Here is a tiny trained network, its code and every weight. The questions are about switching its units off for an input and a class, where a switched-off unit gives its printed mean instead of its output.

import numpy as np


def w(rows, s, z=0):
    codes = np.array(rows[::2]) - 128.0
    scale = np.full(codes.shape[1], s)
    scale[-1] = z or s
    return codes * scale


def norm(h):
    return h / np.sqrt((h * h).mean(-1, keepdims=True) + 1e-5)


def f(y):
    return y / 2 * (1 + np.tanh(0.7978845608 * (y + 0.044715 * y**3)))


def log_softmax(a):
    a = a - a.max(-1, keepdims=True)
    return a - np.log(np.exp(a).sum(-1, keepdims=True))


def net(x, mask):
    res = np.array(x, float).reshape(1, 8) / 4 @ E
    u = 0
    for l in range(4):
        y = f(norm(res) @ A[l][:, :-1].T + A[l][:, -1])
        res = res + np.where(mask[u : u + 3], y, B[l][:, -1]) @ B[l][:, :-1]
        u += 3
    return log_softmax(norm(res)[-1] @ U[:, :-1].T + U[:, -1])


A, B = {}, {}
E = w([
[136,218,116,137,8,90,193,90,196,159],'x0',
[139,123,129,137,129,127,135,115,116,137],'x1',
[122,130,125,136,124,141,130,128,124,126],'x2',
[130,122,134,132,125,128,134,124,121,135],'x3',
[40,92,2,121,155,69,40,100,95,197],'x4',
[108,116,134,134,121,132,145,132,122,129],'x5',
[124,127,129,127,126,127,132,128,127,125],'x6',
[126,246,142,38,136,152,161,146,40,183],'x7',
],0.0058)
A[0] = w([
[219,90,220,130,244,219,176,208,86,12,42],'0.n0',
[125,185,226,31,223,196,169,181,2,87,3],'0.n1',
[177,181,190,108,151,157,171,201,63,108,30],'0.n2',
],0.0039,0.0035)
B[0] = w([
[82,191,213,170,91,77,19,81,132,165,255],'0.n0',
[161,94,158,77,67,185,74,158,134,142,219],'0.n1',
[188,183,103,75,1,217,144,155,135,167,162],'0.n2',
],0.0085,0.0039)
A[1] = w([
[165,142,255,202,144,115,148,109,208,17,36],'1.n0',
[219,184,213,169,47,98,227,181,181,12,1],'1.n1',
[127,143,94,196,53,108,92,80,219,154,125],'1.n2',
],0.0046,0.003)
B[1] = w([
[63,156,147,174,199,141,125,103,141,253,240],'1.n0',
[149,83,56,112,194,156,149,108,173,171,238],'1.n1',
[131,92,97,124,71,89,151,137,142,125,251],'1.n2',
],0.011,0.0033)
A[2] = w([
[145,254,61,37,98,145,218,130,105,182,5],'2.n0',
[116,155,152,54,214,200,93,199,52,190,23],'2.n1',
[192,172,152,90,149,178,254,121,210,147,14],'2.n2',
],0.0061,0.003)
B[2] = w([
[57,153,183,221,183,118,100,170,136,78,255],'2.n0',
[129,105,55,81,82,77,217,26,71,164,240],'2.n1',
[141,155,104,39,229,184,147,209,103,1,211],'2.n2',
],0.0094,0.0036)
A[3] = w([
[113,91,2,138,218,210,196,103,201,167,8],'3.n0',
[104,10,88,215,246,131,77,192,39,24,252],'3.n1',
[32,241,177,252,181,62,52,141,179,252,92],'3.n2',
],0.0046,0.0017)
B[3] = w([
[254,27,112,79,145,204,217,110,134,160,187],'3.n0',
[207,161,174,108,117,117,50,184,103,59,221],'3.n1',
[73,143,240,229,165,129,191,124,155,99,255],'3.n2',
],0.009,0.0054)
U = w([
[37,166,211,227,152,99,125,110,142,134,253],'0',
[236,77,130,115,152,91,44,194,112,67,75],'1',
[194,42,84,128,187,180,216,118,198,208,120],'2',
[99,81,28,153,6,37,131,92,192,146,96],'3',
[177,178,186,40,41,206,65,118,103,194,103],'4',
[95,116,25,64,133,94,163,52,30,175,86],'5',
[127,198,118,80,191,190,163,216,107,13,61],'6',
],0.017,0.0047)

Each question gives the input, the list of numbers given to net, and the class t.
The units are the neurons (one row each of A and B). Each row of codes is followed by its name. A weight is (code - 128) times the scale printed after its matrix; where a second scale follows, it is the last column's (A, B and U).
mask holds one flag per neuron, layer by layer. A switched-off neuron (its flag False) gives its mean, the last column of its row in B, instead of its output. The means were averaged over made-up inputs and are rounded, as every weight is.
A unit's drop is (log p(t) with every unit on - log p(t) with that unit switched off) / (log p(t) with every unit on - log p(t) with every unit switched off).
The circuit of an input: a set's keep is (log p(t) with only the set's units on - log p(t) with every unit switched off) / (log p(t) with every unit on - log p(t) with every unit switched off). Starting from all 12 units, units are removed one at a time, each time the one whose removal leaves the highest keep (on an exact tie, the one counted first), for as long as the keep stays at least 0.8.
units of the circuit, in order: the units of the circuit, biggest drop first
most important unit: the unit with the biggest drop
k most important neurons: the k neurons with the biggest drops, biggest first
k most important neurons of layer l: the k neurons of layer l with the biggest drops, biggest first
drop when u is switched off: that unit's drop, to one decimal
input [1,-2,6,-1,2,5,-5,7], class 0: most important unit	2.n0
input [-1,-5,-2,-4,7,5,3,0], class 1: units of the circuit, in order	(1.n0, 3.n1)
input [-2,5,-6,1,3,-4,-8,-1], class 1: 2 most important neurons	(1.n0, 0.n0)
input [-5,-7,4,6,1,5,3,-4], class 1: 3 most important neurons	(3.n1, 1.n0, 2.n0)
input [3,-5,-6,-4,1,6,2,-6], class 3: 2 most important neurons	(1.n2, 0.n0)
input [-5,3,-5,3,-1,-6,4,1], class 4: 2 most important neurons	(0.n1, 2.n0)
input [3,3,-7,8,-3,-6,-8,1], class 6: 3 most important neurons	(2.n2, 0.n2, 2.n0)
input [0,-6,3,-2,7,-2,-5,-1], class 1: 3 most important neurons	(0.n0, 1.n0, 2.n1)
input [7,2,-4,3,-1,7,6,2], class 6: 2 most important neurons	(2.n2, 0.n0)
input [3,4,1,2,0,2,-1,-6], class 2: 2 most important neurons	(0.n0, 3.n0)
input [-7,4,6,-6,-6,-5,8,1], class 4: units of the circuit, in order	(0.n1, 0.n2)
input [1,-4,-2,1,-4,3,-3,0], class 2: 3 most important neurons	(1.n1, 1.n0, 2.n2)
input [-8,4,0,0,3,2,-7,1], class 5: 3 most important neurons	(2.n1, 1.n2, 2.n0)
input [1,-6,-7,4,-2,0,0,4], class 6: most important unit	0.n0
input [-3,7,-4,-3,-8,-5,-3,0], class 0: 3 most important neurons	(0.n0, 1.n0, 3.n2)
input [-4,-8,-3,6,1,2,-1,3], class 5: 3 most important neurons	(2.n1, 3.n1, 1.n2)
input [1,6,-6,-3,-1,4,-1,-5], class 2: 3 most important neurons	(0.n0, 3.n0, 2.n0)
input [-2,-4,8,3,-8,8,-2,8], class 4: 2 most important neurons of layer 0	(0.n1, 0.n0)
input [-4,8,3,-7,8,0,-2,0], class 1: 2 most important neurons of layer 0	(0.n2, 0.n1)
input [-4,-5,0,3,-1,0,-4,1], class 4: units of the circuit, in order	(0.n1)
input [-2,6,-3,7,2,0,7,6], class 5: drop when 0.n0 is switched off	0.0
input [2,7,8,8,5,0,5,7], class 0: drop when 2.n0 is switched off	3.1
input [2,-4,-4,-1,-7,0,-2,1], class 6: drop when 2.n0 is switched off	0.2
input [1,8,5,-8,4,-2,1,-4], class 3: 2 most important neurons of layer 2	(2.n2, 2.n0)
